[154,  55, 146, 129, 149, 118, 127,  69,  96,  90,  91, 112, 125,  77,  61,
  72,  94, 104, 136, 107,  69,  93, 193, 110,  78,  56,  87,  53,  37,  94]  J7
[ 74, 164,  72, 107,  76, 107, 106, 169,  96,  74, 102,  74,  98, 146, 158,
 165,  65,  58, 164,  92,  67, 118,  87,  95, 168,  76,  99,  73,  67, 100]  J844
[ 75, 156,  74,  64,  66,  71,  61, 159,  85,  82,  99,  53,  73, 154, 168,
 172, 104,  88, 173,  85,  93,  69,  78, 110, 193,  73, 107,  85,  82, 115]  J908
[127,  98, 122,  96, 128,  93,  95,  99,  96,  72, 106, 127,  99, 101, 104,
  94, 103, 116, 104,  96, 109,  87, 120, 134,  86,  74, 123,  76,  74, 133]  J490
[154,  55, 146, 129, 149, 118, 127,  69,  96,  90,  91, 112, 125,  77,  61,
  72,  93, 102,  73, 109,  94, 124, 124, 106,  50,  74, 109,  68,  74, 104]  J995
perm: [ 71,  88, 104,  64,  99, 172, 159, 115, 156,  66,  75,  85, 168,  53,  85,
  93,  82, 173,  69,  82,  61,  73, 107, 193,  73, 110,  78,  74, 154,  85] | J908
find: [ 93,  69,  78, 110, 193] | J908

[99, 74, 91, 97] -> J403
[136, 135, 130, 103] -> J432
[136, 101, 124, 108] -> J244
[ 99, 101, 124, 108] -> J573
[105,  88,  97, 118] -> J807
[ 99,  40, 113,  95] -> J910
[ 99,  94, 124, 105] -> J442
[97, 91, 75, 99] -> J888
[130,  74,  69, 116] -> J930
[136, 135,  64, 131] -> J704
[191,   6, 146, 129] -> J211
find: [ 99, 101, 124, 108] | J573
perm: [74, 91, 97, 99] | J403
find: [136, 135,  64, 131] | J704

[ 80,  91,  55, 113,  99,  77,  95,  47,  90,  83, 114, 114, 144,  91,  62,
 102, 106, 102,  71, 134, 132,  98,  66, 115,  67,  56,  77, 120,  95, 131,
 102,  78,  31,  76, 100, 117, 119, 180,  89, 107, 136, 118, 106, 108,  90,
 106,  68, 126, 110,  82,  92, 100,  71,  74,  93, 145, 117,  87,  99] -> J802
[145, 114, 102, 114, 119,  82, 106,  56,  99, 100, 117,  68, 120, 126, 131,
  89,  92,  71,  71,  77, 113,  80,  91,  83, 134,  62,  93, 108,  66, 144,
 107, 118, 114,  67, 106,  90,  90,  55, 117,  77,  31,  99,  47,  74,  78,
  91,  87, 110, 100,  95,  76,  98, 106, 136,  95, 102, 102, 132, 180] -> J675
[ 66,  91, 118,  69, 149,  11, 104, 121, 137, 101,  86, 130,  54, 149,  97,
  97, 110, 142, 118, 114,  53, 129, 104, 101,  90, 156, 115,  90, 128,  67,
  60,  99, 139, 183, 113,  69, 138, 117, 106, 102, 107,  79, 133, 174, 147,
  88,  69,  85, 118,  76,  88,  81, 114,  69, 138,  45,  96, 116,  59] -> J723
find: [110,  82] | J802
perm: [180, 145, 114, 102, 114, 119,  82, 106,  56,  99, 100, 117,  68, 120, 126,
 131,  89,  92,  71,  71,  77, 113,  80,  91,  83, 134,  62,  93, 108,  66,
 144, 107, 118, 114,  67, 106,  90,  90,  55, 117,  77,  31,  99,  47,  74,
  78,  91,  87, 110, 100,  95,  76,  98, 106, 136,  95, 102, 102, 132] | J675

[ 13,  14, 176, 101, 116,  33,  57, 103,  54, 106,  10, 132, 173, 109,  59,
 106, 196, 140,  21, 112, 126,  46,  65]  J733
[ 65, 197,  30, 183, 112,  15, 169, 123, 129,  28,  19, 130,  24,  56,  32,
  50, 120,  23, 168,  74, 103,  87, 146]  J142
[130,  23,  28, 112,  19, 120, 123,  15,  65,  56, 168,  24, 146, 183, 129,
 197, 103,  87,  74, 168,  32,  50,  30]  J433
find: [173, 109,  59, 106, 196] | J733
perm: [ 32,  50, 197,  30, 146,  19, 120,  65, 129, 130,  15, 103, 123, 112,  56,
 168, 169,  24,  28,  87,  23,  74, 183] | J142
perm: [ 30,  50,  32, 168,  74,  87, 103, 197, 129, 183, 146,  24, 168,  56,  65,
  15, 123, 120,  19, 112,  28,  23, 130] | J433

[144, 110,  86,  32, 156,  84,  88,  99,  81, 121, 139,  98, 145, 105, 105,
  59,  96, 116,  95,  75,  89,  54, 118,  42, 117, 106,  94,  96, 136, 163,
  95, 174,  93, 125, 168,  65,  84, 113,  57, 149, 136, 110,  93, 153,  93,
 127,  70, 118, 100,  98] -> J906
[163,  95, 174,  93, 125, 168,  68,  84, 113,  92,  57, 112, 105, 113,  73,
  65,  96,  69, 118, 105, 136,  87, 122,  90,  62, 114,  61,  81,  67,  59,
 131, 120,  77,  74, 138, 109, 103, 139,  70, 120, 106,  64,  75,  87,  79,
  67,  53, 101,  75,  71] -> J605
[ 72,  54,  96,  99, 100, 136, 118,  93,  81,  93, 144,  98, 113, 174, 168,
 145,  65, 117, 121, 116,  86,  42, 125, 118,  84,  89, 105,  88, 136, 110,
  94,  75, 106, 127,  95,  94, 163, 156, 139,  57,  84, 110,  93, 105,  59,
  96,  32, 153,  98,  70] -> J251
[144, 110,  86,  32, 156,  84,  88,  99,  81, 121, 139,  98, 145, 105, 105,
  59,  96, 116,  95,  75,  89,  54, 118,  42, 117, 106,  94,  96, 136, 163,
  95, 174,  93, 125, 168,  65,  84, 113,  57,  97, 114, 102,  98, 113,  93,
 122,  89, 102, 106,  90] -> J62
[144, 110,  86,  32, 156,  84,  88,  99,  81, 121, 139,  98, 145, 105, 105,
  59,  96, 116,  95,  75,  89,  54, 118,  42, 117, 106,  94,  96, 136, 163,
  95, 174,  93, 125, 168,  65,  84, 113,  57,  72, 136, 110,  93, 153,  93,
 127,  70, 118, 100,  98] -> J45
perm: [ 98, 100, 118,  70, 127,  93, 153,  93, 110, 136,  72,  57, 113,  84,  65,
 168, 125,  93, 174,  95, 163, 136,  96,  94, 106, 117,  42, 118,  54,  89,
  75,  95, 116,  96,  59, 105, 105, 145,  98, 139, 121,  81,  99,  88,  84,
 156,  32,  86, 110, 144] | J45
find: [144, 110,  86,  32, 156,  84,  88,  99,  81, 121, 139,  98, 145, 105, 105,
  59,  96, 116,  95,  75,  89,  54, 118,  42, 117, 106,  94,  96, 136, 163,
  95, 174,  93, 125, 168,  65,  84, 113,  57, 149, 136, 110,  93, 153,  93,
 127,  70, 118, 100,  98] | J906
find: [120, 106] | J605

[ 92, 109,  93, 174] = J510
[105,  93,  95, 149] = J533
[ 79,  79, 105,  96] = J239
[ 89,  88,  94, 109] = J134
[ 75,  76, 106,  86] = J293
[122, 107,  93, 193] = J527
[123,  93,  97, 175] = J633
[109,  94,  92, 173] = J275
[ 93, 122, 107, 172] = J346
[109,  94,  92, 174] = J315
find: [122, 107,  93] | J527
perm: [109,  92, 174,  94] | J315
perm: [174, 109,  94,  92] | J315
find: [89, 88] | J134
perm: [ 96, 105,  79,  79] | J239

[ 99,  85, 108, 120, 127,  52,  87, 122, 122,  86, 142,  31,  86,  53,  52,
  89, 131,  81, 121,  83, 113,  91] : J546
[127, 113, 106,  95, 117,  98, 111, 131, 120,  97,  96,  85,  92,  80,  83,
 112,  77, 138, 126, 110,  91, 105] : J453
[ 92, 122,  60,  88, 122, 123, 110,  85,  65,  49, 118, 100,  22, 132, 102,
  70,  68,  80,  97, 117,  42, 119] : J915
[ 85, 102, 119, 123,  80,  49, 118, 101, 122,  68, 117,  42,  97,  65,  22,
 132, 122,  60,  88,  92, 110,  70] : J152
[113,  77,  92,  85,  97, 127, 111, 110,  91,  96,  98, 127, 105, 117, 138,
 131,  80, 112, 120,  83,  95, 106] : J498
[ 94, 117, 108, 104, 121,  40,  77, 111, 105,  90, 133,  29,  81,  61,  41,
  54, 123,  78,  86, 122, 110,  93] : J684
find: [117,  42,  97,  65,  22, 132, 122,  60,  88,  92, 110,  70] | J152
find: [113, 106,  95, 117,  98] | J453
perm: [ 70, 110,  92,  88,  60, 122, 132,  22,  65,  97,  42, 117,  68, 122, 101,
 118,  49,  80, 123, 119, 102,  85] | J152
perm: [131, 113,  98, 111,  83,  80, 127,  97,  95,  77,  96, 112, 105, 106, 138,
  85, 117, 110, 120,  91,  92, 127] | J498
find: [ 52,  89, 131,  81, 121,  83] | J546
find: [108, 120, 127,  52] | J546

[ 69,  91, 125, 106,  87,  78, 107] : J761
[ 91,  87, 105,  78, 125, 108,  69] : J320
[135,  47, 136,  92, 128,  66,  90] : J257
[ 69, 108,  78,  87, 125,  91, 106] : J246
perm: [106,  91, 125,  87,  78, 108,  69] | J246
perm: [ 87, 106,  91,  69, 108,  78, 125] | J246
find: [105,  78, 125, 108] | J320
find: [ 91,  87, 105,  78, 125, 108] | J320
perm: [ 69,  78,  87,  91, 106, 108, 125] | J246

[137, 121, 118, 119,  81,  77,  88,  88,  76, 153,  84,  96] : J391
[118, 119, 137, 121,  81,  77,  88,  89,  92, 153,  84,  96] : J875
[117,  81,  46,  76, 104, 119,  88,  89,  76, 153,  84,  96] : J61
[150,  48,  46,  76, 104, 119, 102,  98,  96,  57, 118, 129] : J706
find: [121,  81] | J875
find: [118, 119, 137, 121,  81,  77,  88,  89,  92, 153,  84,  96] | J875
find: [137, 121, 118, 119,  81] | J391

[141,  63, 142, 107,  48, 125] = J133
[165, 177, 172, 160,  66,  71] = J587
[182, 120, 157, 134,  64,  88] = J94
[125,  87, 179,  56,  46, 134] = J634
[141, 119,  24, 106,  59,  40] = J368
[133,  92,  85, 115,  63, 131] = J126
[122,  73, 110,  29,  77, 103] = J918
[119,  82,  29, 123, 137, 137] = J603
[ 48,  69,  42,  26, 171,  91] = J191
[160,  19, 141, 148, 120,  72] = J737
[ 77, 128, 132,  42, 129, 129] = J686
[ 82,  64,  72, 125,  66,  94] = J88
find: [119,  24, 106,  59] | J368
perm: [ 26,  91,  48,  42, 171,  69] | J191

[169, 137,  95,  98, 121, 131, 135, 123,  33] = J51
[107, 111, 174, 109,  72,  92,  66, 100,  72] = J123
[153,  92,  96,  89, 124, 162, 117, 132,  37] = J884
[116, 200, 119, 130, 125,  85,  66, 133, 109] = J495
[107,  72,  66,  93, 174,  72, 111, 109, 100] = J657
[ 59,  89, 110,  20, 108,  63, 121, 146, 140] = J752
[169, 137,  95,  98, 121, 131, 135, 123,  48] = J50
perm: [ 66,  72,  72,  92, 100, 107, 109, 111, 174] | J123
perm: [ 72, 100, 107,  72, 109, 174,  66, 111,  93] | J657
perm: [100, 109, 111,  72, 174,  93,  66,  72, 107] | J657
perm: [ 72, 100,  66,  92,  72, 109, 174, 111, 107] | J123

[109, 115, 132,  79, 124,  87] : J145
[103, 150, 105, 122, 101,  87] : J914
[108,  80, 103, 102, 110,  96] : J497
[ 43,  87,  80, 124,  79,  84] : J486
[ 53,  21, 121, 113,  75, 120] : J569
[ 95,  88,  90, 103, 136, 128] : J916
[ 79,  65, 119, 110,  54,  84] : J988
find: [124,  79] | J486
perm: [136, 128,  95,  88,  90, 103] | J916

[128, 122,  81, 143,  84, 111]  J577
[128, 122,  81, 143, 111,  84]  J501
[122,  84, 143, 112,  81, 128]  J548
[122, 128,  84, 143,  81, 110]  J950
find: [143,  84, 111] | J577
perm: [ 84,  81, 128, 122, 143, 110] | J950
find: [ 81, 128] | J548
find: [143,  81, 110] | J950
perm: [ 84, 143, 112,  81, 128, 122] | J548
find: [128, 122,  81, 143,  84, 111] | J577
perm: [ 81,  84, 110, 122, 128, 143] | J950

[103, 149,  49, 151, 106,  77, 156] -> J766
[159,  37, 139,  40,  88,  33,  40] -> J791
[ 41,  30, 149,  46, 165, 164,  31] -> J846
[106, 150, 103,  77, 149, 156,  49] -> J575
[ 34,  55, 158,  29, 173, 130, 130] -> J102
[ 39,  31, 166,  29,  97, 164,  54] -> J902
[114,  41, 166,  49, 164, 139,  34] -> J790
[ 42,  34, 157,  34, 169,  29,  34] -> J220
[ 37, 142,  44, 150,  42,  47,  33] -> J781
[ 36, 168,  51, 160,  40,  38,  27] -> J609
[156,  40,  38, 164, 162, 167, 168] -> J17
[167, 164,  38, 162,  40, 167, 156] -> J15
perm: [ 38,  40, 156, 162, 164, 167, 167] | J15
perm: [ 49,  77, 103, 106, 149, 151, 156] | J766

[ 95, 120, 124,  99, 104, 100, 127,  82, 108, 106, 113, 112,  80, 111,  75,
 123] = J762
[ 75, 104,  95, 127, 100, 124, 111, 123, 106,  80,  82, 112, 120, 113, 100,
 108] = J86
[111,  91,  78, 100, 112,  64,  91,  74,  92,  85, 101,  87,  96,  90,  85,
  63] = J143
[103, 106,  60,  74,  53,  88, 123,  91,  64,  77,  88,  98,  99,  95,  97,
 104] = J359
[ 95, 112,  82,  80, 100,  75, 108, 126, 124, 100, 123, 120, 104, 111, 113,
 106] = J232
[103,  88,  75, 106, 123,  60, 104,  77,  97,  64,  99,  91,  95,  98,  88,
  53] = J136
[103,  88, 124,  90,  80,  26, 119,  61,  48, 132, 103,  47,  80, 103, 113,
  53] = J989
[118, 103, 104,  67,  95, 119,  76, 108, 121, 123, 110, 111,  89,  76,  92,
 119] = J514
perm: [ 98,  88,  53, 103,  88,  75, 106, 123,  60, 104,  77,  97,  64,  99,  91,
  95] | J136
perm: [108, 100, 113, 120, 112,  82,  80, 106, 123, 111, 124, 100, 127,  95, 104,
  75] | J86
perm: [ 75,  80,  82,  95, 100, 100, 104, 106, 108, 111, 112, 113, 120, 123, 124,
 127] | J86

[ 65,  77, 188,  78] : J331
[126, 159,  66, 110] : J377
[ 65,  77,  95, 122] : J24
[ 78,  65, 122,  95] : J679
[124,  94,  35, 102] : J90
find: [ 65,  77, 188,  78] | J331
perm: [ 77,  78,  65, 188] | J331
perm: [ 95,  65,  78, 122] | J679
perm: [ 35, 102, 124,  94] | J90
perm: [122,  95,  77,  65] | J24

[ 87,  99, 116,  95,  89,  88, 117,  97, 112,  96, 113, 114, 111, 105, 103] = J92
[104, 102, 105,  97,  88,  89,  79, 106,  74, 116,  94, 112,  82, 122, 109] = J829
[ 87,  99, 116,  95,  89,  88, 117,  97, 112,  96, 128, 114, 111, 105, 103] = J426
[111, 102,  94,  98, 130, 128,  77, 106,  65, 112,  91, 118,  90, 127, 105] = J596
[ 90, 173, 111, 125,  85,  99,  88, 124, 119, 117,  89, 104, 127, 108,  80] = J927
[ 85,  99, 116,  95,  85,  88, 124,  99, 119, 100, 112, 111, 112, 103, 103] = J52
find: [ 87,  99, 116,  95,  89,  88, 117,  97, 112,  96, 113, 114, 111, 105, 103] | J92
find: [ 85,  88, 124,  99, 119] | J52
find: [ 88, 117,  97, 112,  96, 128, 114] | J426

[ 99, 106,  92, 121, 100, 110, 105,  88,  91,  95, 128, 104, 106, 116, 113,
 105, 120, 105,  73, 102, 120,  97,  94, 125, 114, 111,  94, 101,  73,  95,
 120,  93,  94,  99,  95, 114,  89, 105, 104, 108, 101,  96,  99,  97, 110,
 112, 113] -> J694
[ 94, 105,  95, 134, 119,  89, 105,  99,  89,  81, 146, 119,  51, 102,  88,
 105, 114, 101,  91, 106, 121,  87,  98, 117, 108, 110,  98,  96,  83,  96,
  98,  95,  67, 102,  99,  97, 106, 105, 107, 111, 109,  99,  97,  86, 101,
 101, 123] -> J364
[102,  96,  81, 111,  99, 151, 152,  85,  75, 102, 123,  90, 113, 132, 117,
 120, 135,  89, 104,  99,  89, 107, 131, 124,  94, 118,  84, 106,  86, 102,
 123,  96,  98, 111,  81, 121, 107, 152, 120, 104, 118, 101,  93, 105, 124,
  98, 116] -> J435
[ 92, 105,  91, 136, 120,  85, 104, 101,  90,  80, 147, 122, 107, 100,  87,
 105, 114, 101,  95, 106, 122,  85,  98, 117, 108, 106,  98,  94,  82,  96,
  94,  93,  65, 103, 100,  94, 108, 104, 108, 112, 105,  85,  94,  83, 102,
 102, 124] -> J677
[ 88, 105, 101, 139, 117,  86, 103, 101,  89,  84, 143, 121,  72,  99,  91,
 105, 118,  98,  98,  98, 130,  87,  94, 120, 109,  98,  94,  90,  74,  96,
  92,  93,  99, 103,  97,  92, 107, 103, 116, 112,  87,  87,  92,  82, 114,
 115, 121] -> J880
[106, 107,  75, 114, 112, 102,  87,  72,  96,  89,  86,  98,  96,  72, 112,
 144,  92, 119, 101, 126, 145, 102,  88, 101,  95,  81, 109,  96,  82, 131,
  92, 130, 116,  92,  82,  78, 119,  99,  63,  96, 101, 121,  92, 108, 113,
  92, 127] -> J940
[ 90, 103,  96, 133, 104, 104, 112,  94,  84,  94, 128, 110, 117, 108, 109,
 108, 129,  96,  94, 104, 131,  99,  89, 124, 107, 100,  89,  92,  73,  99,
  98,  94,  76, 105,  90, 100, 103, 112, 118, 110,  86, 109,  92,  87, 121,
 115, 116] -> J660
[ 88, 105, 101, 139, 117,  86, 103, 101,  89,  84, 143, 121,  72,  99,  91,
 105, 118,  98,  98, 106, 130,  87,  94, 120, 109,  98,  94,  90,  74,  96,
  92,  93,  65, 103,  97,  92, 107, 103, 116, 112,  87,  87,  92,  82, 114,
 115, 121] -> J539
[ 99,  98, 115, 119, 105, 128, 134,  90,  78,  94, 130, 101,  83, 126, 109,
 115, 130,  94,  79,  99, 123, 108,  89, 119,  99, 114,  89, 102,  85, 100,
 118,  95,  91, 108,  89, 113, 106, 134, 117, 105, 114,  88,  95,  85, 117,
 116, 116] -> J661
[ 99, 101, 100, 128, 119, 100, 121,  99,  82,  82, 146, 115,  75, 110,  89,
 110, 115,  98,  87, 104, 120,  93,  96, 117, 103, 115,  96, 100,  86,  97,
 106,  94,  71, 105,  98, 101, 108, 121, 108, 110, 117,  87,  96,  90, 102,
  98, 123] -> J32
[ 86, 107, 127, 144, 119,  75,  92, 102,  92,  81, 145, 126, 131,  96,  88,
 101, 114, 102,  99, 108, 130,  82,  96, 119, 112,  95,  96,  88,  72,  96,
  98,  92,  63, 101, 101,  89, 106,  92, 112, 113,  82,  72,  92,  78, 109,
 116, 121] -> J531
find: [ 94, 105,  95, 134, 119,  89, 105,  99,  89,  81, 146, 119,  51, 102,  88,
 105, 114, 101,  91, 106, 121,  87,  98, 117, 108, 110,  98,  96,  83,  96,
  98,  95,  67, 102,  99,  97, 106, 105, 107, 111, 109,  99,  97,  86, 101,
 101, 123] | J364
perm: [121, 116, 109,  78,  92,  72,  82, 113, 112,  92, 106,  89, 101, 101,  63,
  92,  98,  96,  72,  88,  96,  95, 112, 119,  96,  82, 130, 108,  99, 102,
 114, 101,  88,  96, 131, 126, 145,  81,  92, 102,  92,  75, 119, 144, 127,
 107,  86] | J531
find: [ 94, 104, 131,  99,  89, 124, 107] | J660

[105, 101, 109,  66]  J445
[101,  66, 106, 109]  J128
[109, 102, 106,  65]  J412
[106, 102,  66, 109]  J351
perm: [109,  66, 102, 106] | J351
perm: [109,  66, 105, 101] | J445
perm: [106,  66, 102, 109] | J351
perm: [ 66, 109, 106, 102] | J351
perm: [101,  66, 109, 106] | J128
perm: [ 65, 102, 106, 109] | J412

[146, 107, 202, 193, 150, 189, 100, 161, 104, 185, 148, 106, 161, 102, 197,
 146, 106, 202, 193, 150, 130, 150, 128, 149, 108, 167,  99, 156, 165, 157,
 190, 194, 192, 106, 158, 192, 133, 134, 108, 141, 142, 164,  99, 104, 105,
 187, 177, 145,  97, 161, 111, 146, 151, 148, 198, 128, 150, 149, 198, 153,
 201, 146, 187] = J29
[110, 173, 109, 191, 105, 189, 100, 191, 104, 185, 148, 137, 166, 102, 197,
 146, 106, 202, 193, 150,  98, 150, 106, 115, 108, 194,  99, 154, 190, 157,
 190, 194, 192, 106, 158, 192,  97, 101, 108, 107, 142, 166, 127, 104, 105,
 187, 158, 149,  97, 186, 123, 146, 151, 148, 198, 101, 150, 149, 198, 150,
 201, 146, 187] = J968
[158, 166, 194, 146, 137, 198, 149, 146, 104, 166, 187, 106, 104, 108, 109,
 186,  98, 150, 108, 157, 173, 187, 146, 148, 105,  97, 190, 190, 154, 107,
 142, 101,  99, 115, 100, 189, 194, 148, 192, 185,  97, 123, 191, 106, 197,
 110, 102, 192, 150, 104, 150, 158, 198, 202, 201, 193, 101, 127, 150, 191,
 151, 106, 149] = J174
find: [157, 173] | J174
perm: [110, 166, 106, 108, 190,  98, 192, 150, 191, 150, 194, 127, 146, 115, 148,
 151, 104, 192, 198, 100,  99, 102, 108, 146, 198, 187, 101, 158, 101, 189,
 137, 202, 201, 107, 158, 157, 149, 104, 194, 105, 148, 150,  97, 106, 185,
 106, 193, 146, 149, 105, 190, 173, 109, 187, 186, 123, 154, 197, 166, 150,
  97, 142, 191] | J968
find: [186,  98, 150, 108, 157] | J174
perm: [153, 201, 146, 187, 146, 107, 202, 193, 150, 189, 100, 161, 104, 185, 148,
 106, 161, 102, 197, 146, 106, 202, 193, 150, 130, 150, 128, 149, 108, 167,
  99, 156, 165, 157, 190, 194, 192, 106, 158, 192, 133, 134, 108, 141, 142,
 164,  99, 104, 105, 187, 177, 145,  97, 161, 111, 146, 151, 148, 198, 128,
 150, 149, 198] | J29
find: [110, 173, 109, 191, 105, 189, 100, 191, 104, 185, 148, 137, 166, 102, 197,
 146, 106, 202, 193, 150,  98, 150, 106, 115, 108, 194,  99, 154, 190, 157,
 190, 194, 192, 106, 158, 192,  97, 101, 108, 107, 142, 166, 127, 104, 105,
 187, 158, 149,  97, 186, 123, 146, 151, 148, 198, 101, 150, 149, 198, 150,
 201, 146, 187] | J968

[ 40, 132,  93, 115]  J74
[ 53, 137, 106,  81]  J271
[ 75, 177,  89,  90]  J956
[141,  62, 140,  79]  J321
[ 64, 172, 169,  54]  J225
[ 78, 167,  79,  83]  J824
[ 98, 114, 100, 159]  J292
[140, 163,  93,  99]  J78
[ 74, 140, 110, 153]  J656
[137,  53,  80, 106]  J300
[100, 160, 140, 115]  J680
[ 59,  95, 126,  30]  J366
perm: [159,  98, 114, 100] | J292
find: [114, 100] | J292
find: [100, 160, 140] | J680
find: [100, 159] | J292
perm: [ 81, 106, 137,  53] | J271
find: [ 75, 177] | J956
perm: [141, 140,  79,  62] | J321

